Below are the code and all the weights of a small trained network. Each question names an input and a class and asks about switching units off, where a switched-off unit gives its printed mean instead of its output.

import numpy as np


def w(rows, s, z=0):
    codes = np.array(rows[::2]) - 128.0
    scale = np.full(codes.shape[1], s)
    scale[-1] = z or s
    return codes * scale


def norm(h):
    return h / np.sqrt((h * h).mean(-1, keepdims=True) + 1e-5)


def f(y):
    return y / 2 * (1 + np.tanh(0.7978845608 * (y + 0.044715 * y**3)))


def log_softmax(a):
    a = a - a.max(-1, keepdims=True)
    return a - np.log(np.exp(a).sum(-1, keepdims=True))


def net(x, mask):
    res = np.array(x, float).reshape(1, 7) / 4 @ E
    u = 0
    for l in range(3):
        y = f(norm(res) @ A[l][:, :-1].T + A[l][:, -1])
        res = res + np.where(mask[u : u + 13], y, B[l][:, -1]) @ B[l][:, :-1]
        u += 13
    return log_softmax(norm(res)[-1] @ U[:, :-1].T + U[:, -1])


A, B = {}, {}
E = w([
[130,128,127,127,127],'x0',
[255,98,69,181,230],'x1',
[69,68,33,211,146],'x2',
[127,129,127,127,128],'x3',
[99,191,8,39,172],'x4',
[129,129,127,129,127],'x5',
[126,127,128,126,129],'x6',
],0.0081)
A[0] = w([
[190,121,142,152,149,14],'L0N1',
[105,151,92,84,119,20],'L0N2',
[86,90,174,154,91,110],'L0N3',
[151,122,105,95,135,61],'L0N4',
[152,167,92,102,215,56],'L0N5',
[52,39,52,186,127,203],'L0N6',
[88,162,72,46,144,77],'L0N7',
[253,110,89,153,206,170],'L0N8',
[165,128,83,84,178,7],'L0N9',
[97,151,78,114,131,2],'L0N10',
[165,126,89,90,161,4],'L0N11',
[221,122,146,192,184,94],'L0N12',
[135,150,183,103,148,103],'L0N13',
],0.013,0.0057)
B[0] = w([
[123,47,180,82,120,140],'L0N1',
[102,75,139,70,151,139],'L0N2',
[159,212,163,109,104,173],'L0N3',
[77,185,124,119,102,128],'L0N4',
[135,208,122,148,61,175],'L0N5',
[84,116,87,242,52,250],'L0N6',
[81,53,108,26,143,191],'L0N7',
[160,131,169,146,254,254],'L0N8',
[134,244,89,143,91,154],'L0N9',
[98,36,74,77,147,136],'L0N10',
[112,237,107,134,111,141],'L0N11',
[80,17,164,78,116,202],'L0N12',
[155,81,120,120,61,149],'L0N13',
],0.0079,0.01)
A[1] = w([
[159,180,150,50,168,48],'L1N1',
[96,254,130,153,106,95],'L1N2',
[141,162,191,70,147,156],'L1N3',
[85,161,170,97,43,113],'L1N4',
[124,196,67,148,160,79],'L1N5',
[147,85,78,122,235,102],'L1N6',
[147,157,151,147,64,68],'L1N7',
[178,197,139,97,170,2],'L1N8',
[172,162,112,139,81,172],'L1N9',
[138,144,167,147,58,63],'L1N10',
[150,91,183,138,107,103],'L1N11',
[101,158,92,167,140,117],'L1N12',
[166,141,211,31,129,137],'L1N13',
],0.015,0.0084)
B[1] = w([
[74,53,169,66,207,171],'L1N1',
[153,71,200,201,174,178],'L1N2',
[205,109,117,118,162,220],'L1N3',
[122,104,60,170,101,210],'L1N4',
[224,223,134,199,68,164],'L1N5',
[91,185,125,139,23,189],'L1N6',
[97,196,113,172,128,151],'L1N7',
[27,184,137,59,234,147],'L1N8',
[72,188,165,115,83,164],'L1N9',
[100,195,100,178,71,164],'L1N10',
[100,137,89,182,143,175],'L1N11',
[208,160,137,138,60,165],'L1N12',
[254,157,91,140,78,255],'L1N13',
],0.011,0.0091)
A[2] = w([
[136,76,82,82,61,62],'L2N1',
[151,122,133,47,105,66],'L2N2',
[52,92,189,188,131,1],'L2N3',
[93,195,142,42,201,35],'L2N4',
[9,139,123,139,116,54],'L2N5',
[59,209,47,77,159,91],'L2N6',
[43,95,116,183,114,147],'L2N7',
[147,37,78,154,68,190],'L2N8',
[146,35,113,55,203,162],'L2N9',
[160,112,100,79,65,19],'L2N10',
[187,141,130,55,120,85],'L2N11',
[179,100,92,70,77,53],'L2N12',
[222,127,201,82,147,115],'L2N13',
],0.014,0.0054)
B[2] = w([
[50,133,38,150,201,157],'L2N1',
[83,205,157,220,213,147],'L2N2',
[54,136,134,196,228,157],'L2N3',
[120,248,192,48,230,163],'L2N4',
[129,76,142,47,38,159],'L2N5',
[210,44,198,130,69,159],'L2N6',
[110,95,184,77,166,209],'L2N7',
[174,171,139,39,178,254],'L2N8',
[167,211,52,227,55,192],'L2N9',
[28,149,96,190,201,143],'L2N10',
[38,116,117,192,178,174],'L2N11',
[35,120,135,202,187,160],'L2N12',
[100,48,173,12,49,209],'L2N13',
],0.012,0.01)
U = w([
[235,247,37,236,29,120],'0',
[245,29,227,74,74,81],'1',
[8,110,223,242,21,243],'2',
[103,22,230,234,230,201],'3',
[24,230,3,155,232,73],'4',
[162,233,216,17,223,3],'5',
[29,24,38,30,66,147],'6',
],0.02,0.0037)

Each question gives the input, the list of numbers given to net, and the class t.
The units are the neurons (one row each of A and B). Each row of codes is followed by its name. A weight is (code - 128) times the scale printed after its matrix; where a second scale follows, it is the last column's (A, B and U).
mask holds one flag per neuron, layer by layer. A switched-off neuron (its flag False) gives its mean, the last column of its row in B, instead of its output. The means were averaged over made-up inputs and are rounded, as every weight is.
A unit's drop is (log p(t) with every unit on - log p(t) with that unit switched off) / (log p(t) with every unit on - log p(t) with every unit switched off).
The circuit of an input: a set's keep is (log p(t) with only the set's units on - log p(t) with every unit switched off) / (log p(t) with every unit on - log p(t) with every unit switched off). Starting from the 12 units with the biggest drops (on a tie, the unit counted first), units are removed one at a time, each time the one whose removal leaves the highest keep (on an exact tie, the one counted first), for as long as the keep stays at least 0.8.
circuit, biggest first: the units of the circuit, biggest drop first
unit that matters most: the unit with the biggest drop
top k neurons: the k neurons with the biggest drops, biggest first
drop when u is switched off: that unit's drop, to one decimal
input [3,7,-3,2,0,2,6], class 1: top 2 neurons => [L0N12 L2N13]
input [-7,4,-4,3,0,-8,-1], class 1: circuit, biggest first => [L0N12]
input [-5,-4,-8,-3,2,8,0], class 4: top 2 neurons => [L0N6 L0N8]
input [-5,0,-6,8,-7,2,5], class 0: top 2 neurons => [L0N8 L1N10]
input [-2,7,1,4,0,8,-8], class 3: top 2 neurons => [L1N13 L0N12]
input [5,8,-8,-5,-1,3,-8], class 1: top 2 neurons => [L2N13 L0N12]
input [-1,5,-3,4,0,0,-2], class 1: top 2 neurons => [L0N12 L2N13]
input [4,0,-2,-1,-7,5,-7], class 0: top 2 neurons => [L0N8 L0N6]
input [3,7,0,2,8,4,5], class 5: top 2 neurons => [L0N6 L0N8]
input [6,6,-1,7,0,5,-1], class 1: top 4 neurons => [L0N12 L0N8 L2N13 L0N1]
input [-6,6,5,4,-1,6,1], class 3: top 2 neurons => [L0N12 L1N13]
input [2,4,-3,5,0,-5,7], class 1: top 4 neurons => [L0N12 L2N13 L0N1 L1N13]
input [0,4,-8,1,0,-2,1], class 1: top 2 neurons => [L2N13 L0N12]
input [5,3,-8,3,-2,-4,0], class 1: circuit, biggest first => [L2N13]
input [3,4,0,-3,1,2,2], class 5: top 3 neurons => [L0N6 L0N8 L2N4]
input [-7,2,-2,-4,8,2,-1], class 5: drop when L0N6 is switched off => 0.4
input [1,-6,-1,1,6,-6,2], class 4: drop when L0N6 is switched off => 3.2
input [2,7,2,-4,8,2,5], class 0: drop when L1N5 is switched off => 0.1
input [-4,4,0,-2,-6,1,0], class 1: drop when L0N6 is switched off => 4.9
input [7,-7,-4,2,-8,3,5], class 0: unit that matters most => L0N6
